Below are the code and all the weights of a small trained network. Each question names an input and a class and asks about switching units off, where a switched-off unit gives its printed mean instead of its output.

import numpy as np


def w(rows, s, z=0):
    codes = np.array(rows[::2]) - 128.0
    scale = np.full(codes.shape[1], s)
    scale[-1] = z or s
    return codes * scale


def norm(h):
    return h / np.sqrt((h * h).mean(-1, keepdims=True) + 1e-5)


def f(y):
    return y / 2 * (1 + np.tanh(0.7978845608 * (y + 0.044715 * y**3)))


def log_softmax(a):
    a = a - a.max(-1, keepdims=True)
    return a - np.log(np.exp(a).sum(-1, keepdims=True))


def net(x, mask):
    res = np.array(x, float).reshape(1, 3) / 4 @ E
    u = 0
    for l in range(3):
        y = f(norm(res) @ A[l][:, :-1].T + A[l][:, -1])
        res = res + np.where(mask[u : u + 6], y, B[l][:, -1]) @ B[l][:, :-1]
        u += 6
    return log_softmax(norm(res)[-1] @ U[:, :-1].T + U[:, -1])


A, B = {}, {}
E = w([
[110,222,219,188,95,182,99,147],'x0',
[78,53,83,2,54,132,217,133],'x1',
[196,142,177,158,126,73,111,152],'x2',
],0.0084)
A[0] = w([
[97,93,90,104,83,109,155,184,193],'L0N0',
[66,116,31,105,111,128,141,101,136],'L0N1',
[139,92,132,213,134,43,110,194,155],'L0N2',
[210,139,126,75,160,120,97,155,60],'L0N3',
[204,62,141,108,135,113,147,161,11],'L0N4',
[89,58,2,137,134,161,133,97,244],'L0N5',
],0.0075,0.0012)
B[0] = w([
[227,81,172,165,188,145,66,111,211],'L0N0',
[134,4,139,162,156,205,51,152,216],'L0N1',
[116,85,54,55,210,206,165,53,195],'L0N2',
[150,112,203,205,111,123,254,46,147],'L0N3',
[166,124,61,88,40,44,131,56,166],'L0N4',
[17,141,183,144,206,164,73,97,254],'L0N5',
],0.0061,0.0054)
A[1] = w([
[132,76,122,132,115,123,159,186,1],'L1N0',
[206,3,242,136,105,11,115,56,96],'L1N1',
[129,178,27,110,90,125,145,96,48],'L1N2',
[228,119,81,88,39,64,99,191,127],'L1N3',
[158,92,132,67,52,98,80,190,99],'L1N4',
[121,95,118,34,64,166,174,160,56],'L1N5',
],0.0063,0.0025)
B[1] = w([
[106,142,117,190,143,1,47,85,111],'L1N0',
[189,99,115,167,71,158,192,117,253],'L1N1',
[143,226,107,139,129,124,127,71,103],'L1N2',
[92,107,148,128,140,171,57,42,159],'L1N3',
[178,116,81,147,119,61,18,209,155],'L1N4',
[201,145,134,110,108,71,81,98,170],'L1N5',
],0.0088,0.0045)
A[2] = w([
[123,11,79,101,251,105,67,140,180],'L2N0',
[121,209,156,171,195,124,130,29,187],'L2N1',
[1,60,128,51,149,149,102,100,92],'L2N2',
[112,18,138,88,100,94,106,135,225],'L2N3',
[127,229,146,64,136,190,126,181,128],'L2N4',
[141,69,168,157,125,245,103,155,252],'L2N5',
],0.0081,0.0021)
B[2] = w([
[121,196,218,79,74,112,45,141,255],'L2N0',
[156,121,32,70,138,46,132,167,211],'L2N1',
[75,171,70,58,254,197,90,109,214],'L2N2',
[98,86,165,194,130,156,127,91,211],'L2N3',
[116,137,207,143,69,90,166,139,174],'L2N4',
[127,104,130,190,177,174,137,174,255],'L2N5',
],0.01,0.0086)
U = w([
[55,95,176,80,190,228,53,114,180],'0',
[71,167,203,161,74,129,176,217,152],'1',
[155,154,63,26,139,71,60,105,92],'2',
[72,130,70,104,75,129,153,101,2],'3',
[188,179,83,157,186,69,133,201,173],'4',
[66,167,116,79,78,108,166,59,21],'5',
[210,84,51,119,128,95,211,53,159],'6',
[178,10,174,143,79,154,65,98,151],'7',
],0.012,0.0048)

Each question gives the input, the list of numbers given to net, and the class t.
The units are the neurons (one row each of A and B). Each row of codes is followed by its name. A weight is (code - 128) times the scale printed after its matrix; where a second scale follows, it is the last column's (A, B and U).
mask holds one flag per neuron, layer by layer. A switched-off neuron (its flag False) gives its mean, the last column of its row in B, instead of its output. The means were averaged over made-up inputs and are rounded, as every weight is.
A unit's drop is (log p(t) with every unit on - log p(t) with that unit switched off) / (log p(t) with every unit on - log p(t) with every unit switched off).
The circuit of an input: a set's keep is (log p(t) with only the set's units on - log p(t) with every unit switched off) / (log p(t) with every unit on - log p(t) with every unit switched off). Starting from the 12 units with the biggest drops (on a tie, the unit counted first), units are removed one at a time, each time the one whose removal leaves the highest keep (on an exact tie, the one counted first), for as long as the keep stays at least 0.8.
circuit, biggest first: the units of the circuit, biggest drop first
k most important neurons: the k neurons with the biggest drops, biggest first
k most important neurons of layer l: the k neurons of layer l with the biggest drops, biggest first
input [-2,4,7], class 6: circuit, biggest first => L1N1
input [-3,3,7], class 6: circuit, biggest first => L1N1, L2N0
input [-8,-4,2], class 6: circuit, biggest first => L0N3, L1N1
input [-1,-3,0], class 2: circuit, biggest first => L0N1, L2N1
input [5,-6,-7], class 1: 4 most important neurons => L2N4, L2N2, L0N0, L0N2
input [4,-3,6], class 4: circuit, biggest first => L2N1, L2N0
input [8,-6,3], class 4: circuit, biggest first => L2N1, L2N0
input [5,-2,0], class 1: 2 most important neurons of layer 2 => L2N4, L2N2
input [-8,3,3], class 7: 2 most important neurons => L1N1, L0N4
input [-8,4,3], class 7: 3 most important neurons of layer 0 => L0N4, L0N0, L0N2
input [-8,8,2], class 0: 2 most important neurons of layer 0 => L0N5, L0N1
input [-7,1,7], class 6: 3 most important neurons of layer 0 => L0N3, L0N4, L0N1
input [3,0,7], class 4: 2 most important neurons of layer 0 => L0N1, L0N4
input [3,-3,5], class 4: most important neuron of layer 2 => L2N1
input [-2,4,8], class 6: 2 most important neurons of layer 0 => L0N3, L0N1
input [8,-5,-5], class 1: 3 most important neurons => L2N4, L2N2, L0N0
input [6,2,7], class 1: 2 most important neurons of layer 0 => L0N0, L0N1
input [-1,-6,8], class 6: 2 most important neurons of layer 1 => L1N1, L1N4
input [-4,2,5], class 6: 3 most important neurons => L1N1, L0N3, L2N0
input [4,-6,2], class 4: 2 most important neurons => L2N1, L2N0
input [6,-2,-1], class 1: most important neuron of layer 2 => L2N4
